Here is a tiny trained network, its code and every weight. The questions are about switching its units off for an input and a class, where a switched-off unit gives its printed mean instead of its output.

import numpy as np


def w(rows, s, z=0):
    codes = np.array(rows[::2]) - 128.0
    scale = np.full(codes.shape[1], s)
    scale[-1] = z or s
    return codes * scale


def norm(h):
    return h / np.sqrt((h * h).mean(-1, keepdims=True) + 1e-5)


def f(y):
    return np.maximum(y, 0)


def log_softmax(a):
    a = a - a.max(-1, keepdims=True)
    return a - np.log(np.exp(a).sum(-1, keepdims=True))


def net(x, mask):
    res = np.array(x, float).reshape(1, 8) / 4 @ E
    u = 0
    for l in range(3):
        y = f(norm(res) @ A[l][:, :-1].T + A[l][:, -1])
        res = res + np.where(mask[u : u + 12], y, B[l][:, -1]) @ B[l][:, :-1]
        u += 12
    return log_softmax(norm(res)[-1] @ U[:, :-1].T + U[:, -1])


A, B = {}, {}
E = w([
[170,212,101,199,128,122,41],'x0',
[170,144,161,125,225,88,164],'x1',
[237,120,57,126,148,126,56],'x2',
[96,143,92,146,147,124,45],'x3',
[188,100,43,114,205,170,177],'x4',
[146,188,139,138,108,254,147],'x5',
[186,12,182,180,138,203,111],'x6',
[139,131,117,177,110,121,205],'x7',
],0.0047)
A[0] = w([
[148,118,63,18,182,124,225,152],'L0N0',
[164,168,169,206,119,94,110,24],'L0N1',
[132,141,120,97,52,121,68,147],'L0N2',
[89,227,98,107,166,102,90,173],'L0N3',
[131,130,75,178,100,91,115,57],'L0N4',
[95,153,254,120,201,135,200,3],'L0N5',
[216,67,150,148,161,164,93,150],'L0N6',
[37,77,138,69,185,148,166,69],'L0N7',
[80,103,80,152,80,96,215,66],'L0N8',
[216,70,148,162,134,153,71,115],'L0N9',
[72,56,81,94,170,179,117,15],'L0N10',
[164,106,114,140,167,159,48,59],'L0N11',
],0.0075,0.0021)
B[0] = w([
[206,59,152,27,199,183,238,253],'L0N0',
[151,219,224,90,95,183,134,171],'L0N1',
[249,92,151,74,92,143,111,191],'L0N2',
[121,165,10,202,112,101,23,230],'L0N3',
[85,103,233,106,112,147,185,157],'L0N4',
[85,149,212,104,84,132,161,211],'L0N5',
[159,180,93,223,245,70,100,213],'L0N6',
[137,93,195,148,40,141,120,201],'L0N7',
[126,153,155,119,253,156,19,193],'L0N8',
[173,243,183,116,182,158,47,208],'L0N9',
[115,178,178,107,77,116,128,161],'L0N10',
[222,210,196,106,188,174,63,185],'L0N11',
],0.0049,0.0053)
A[1] = w([
[132,137,104,121,37,213,120,138],'L1N0',
[98,57,105,127,161,42,105,252],'L1N1',
[196,133,110,105,215,94,139,102],'L1N2',
[92,186,78,104,90,80,82,87],'L1N3',
[112,194,139,68,135,134,101,247],'L1N4',
[94,156,120,56,175,2,143,113],'L1N5',
[100,26,164,156,113,143,68,73],'L1N6',
[108,139,108,93,208,121,140,111],'L1N7',
[120,64,86,121,230,141,184,150],'L1N8',
[148,105,122,214,130,197,101,226],'L1N9',
[70,80,104,162,111,92,76,70],'L1N10',
[158,141,4,75,151,96,88,148],'L1N11',
],0.0086,0.0029)
B[1] = w([
[116,76,73,120,189,117,91,185],'L1N0',
[60,251,57,81,161,193,119,184],'L1N1',
[199,197,92,67,139,138,186,241],'L1N2',
[114,35,77,206,86,126,139,193],'L1N3',
[232,52,186,190,164,65,149,254],'L1N4',
[186,92,116,188,127,254,132,202],'L1N5',
[113,168,146,84,228,36,221,164],'L1N6',
[176,119,126,157,115,171,174,184],'L1N7',
[118,133,44,53,109,155,142,216],'L1N8',
[55,204,110,75,179,171,82,209],'L1N9',
[107,198,92,136,96,100,146,149],'L1N10',
[114,102,202,162,196,163,164,222],'L1N11',
],0.0062,0.006)
A[2] = w([
[54,145,105,65,99,71,204,251],'L2N0',
[133,116,164,159,68,1,83,182],'L2N1',
[123,193,97,180,245,135,53,191],'L2N2',
[126,109,67,138,144,138,171,72],'L2N3',
[127,201,200,153,46,162,150,70],'L2N4',
[138,137,129,116,156,197,134,181],'L2N5',
[173,112,179,24,74,159,160,213],'L2N6',
[113,135,48,194,106,98,84,9],'L2N7',
[147,173,48,26,121,82,133,36],'L2N8',
[154,112,114,80,156,138,91,24],'L2N9',
[46,45,167,29,75,192,206,75],'L2N10',
[118,132,146,43,149,148,146,227],'L2N11',
],0.0081,0.0017)
B[2] = w([
[130,173,143,156,129,78,10,164],'L2N0',
[227,133,104,127,103,109,242,167],'L2N1',
[35,125,103,125,38,100,112,255],'L2N2',
[204,139,130,53,170,201,55,157],'L2N3',
[156,93,169,168,205,219,235,163],'L2N4',
[92,90,91,101,83,147,65,201],'L2N5',
[46,37,83,140,153,74,156,205],'L2N6',
[24,58,89,172,1,182,159,159],'L2N7',
[108,87,180,104,142,164,207,160],'L2N8',
[155,149,67,191,113,149,113,159],'L2N9',
[143,50,160,76,96,47,48,200],'L2N10',
[111,143,149,98,128,70,162,197],'L2N11',
],0.0063,0.0085)
U = w([
[72,174,145,66,79,142,121,2],'0',
[99,200,209,127,136,43,129,82],'1',
[147,113,243,185,130,129,217,57],'2',
[36,124,82,202,29,154,96,165],'3',
[207,71,125,193,42,91,163,89],'4',
[189,189,104,154,165,149,10,156],'5',
[184,142,83,74,195,201,199,171],'6',
[96,7,199,38,136,67,155,168],'7',
],0.013,0.006)

Each question gives the input, the list of numbers given to net, and the class t.
The units are the neurons (one row each of A and B). Each row of codes is followed by its name. A weight is (code - 128) times the scale printed after its matrix; where a second scale follows, it is the last column's (A, B and U).
mask holds one flag per neuron, layer by layer. A switched-off neuron (its flag False) gives its mean, the last column of its row in B, instead of its output. The means were averaged over made-up inputs and are rounded, as every weight is.
A unit's drop is (log p(t) with every unit on - log p(t) with that unit switched off) / (log p(t) with every unit on - log p(t) with every unit switched off).
The circuit of an input: a set's keep is (log p(t) with only the set's units on - log p(t) with every unit switched off) / (log p(t) with every unit on - log p(t) with every unit switched off). Starting from the 12 units with the biggest drops (on a tie, the unit counted first), units are removed one at a time, each time the one whose removal leaves the highest keep (on an exact tie, the one counted first), for as long as the keep stays at least 0.8.
circuit, biggest first: the units of the circuit, biggest drop first
k most important neurons: the k neurons with the biggest drops, biggest first
k most important neurons of layer l: the k neurons of layer l with the biggest drops, biggest first
input [8,-5,8,5,-5,-7,-8,7], class 3: circuit, biggest first	(L2N7)
input [-1,0,-5,2,8,-3,-1,0], class 7: 3 most important neurons	(L0N7, L2N10, L0N6)
input [-4,-4,4,1,0,-4,5,6], class 0: 2 most important neurons	(L2N2, L0N0)
input [1,-6,-6,7,7,0,7,-6], class 5: circuit, biggest first	(L0N9, L0N6)
input [-7,-2,3,5,5,-4,3,-5], class 6: 3 most important neurons	(L0N6, L1N2, L2N10)
input [7,5,3,-8,-6,-5,-1,6], class 2: circuit, biggest first	(L0N1, L2N4)
input [-4,-6,-5,7,-8,-7,-1,-2], class 3: circuit, biggest first	(L0N0, L1N3)
input [3,-2,1,-5,-2,-6,0,4], class 2: 3 most important neurons	(L0N1, L0N0, L0N4)
input [-2,-5,6,-1,-5,5,-5,-5], class 3: 3 most important neurons	(L0N3, L0N0, L1N0)
input [6,0,8,2,-3,-5,-5,5], class 3: 2 most important neurons	(L0N3, L0N0)
input [6,-5,4,-6,-4,-8,-6,3], class 4: 3 most important neurons	(L2N1, L0N2, L0N1)
input [0,7,-5,1,2,1,-3,2], class 7: 3 most important neurons of layer 0	(L0N5, L0N0, L0N6)
input [6,5,1,2,-8,-8,1,3], class 4: 2 most important neurons	(L0N1, L2N1)
input [5,-5,-8,-6,-5,-4,-3,0], class 2: circuit, biggest first	(L2N4)
input [-4,-2,-1,-5,2,6,6,-5], class 7: 2 most important neurons of layer 1	(L1N1, L1N5)
input [2,-8,-2,-6,-4,6,-1,-4], class 7: 3 most important neurons	(L0N3, L0N6, L0N2)
input [-4,5,-1,5,-4,-2,-5,0], class 3: 2 most important neurons	(L0N3, L1N1)
input [-5,5,-4,6,-7,-4,0,6], class 1: 2 most important neurons of layer 1	(L1N1, L1N6)
input [6,-2,-1,-6,-6,4,-2,-2], class 4: 3 most important neurons of layer 0	(L0N1, L0N2, L0N6)
input [3,6,-6,4,0,-1,0,-7], class 3: most important neuron of layer 0	(L0N3)
input [-7,8,5,-8,1,3,-2,4], class 7: 2 most important neurons of layer 0	(L0N5, L0N3)
input [-6,-8,-4,4,1,8,-5,-5], class 7: 2 most important neurons	(L0N6, L2N10)
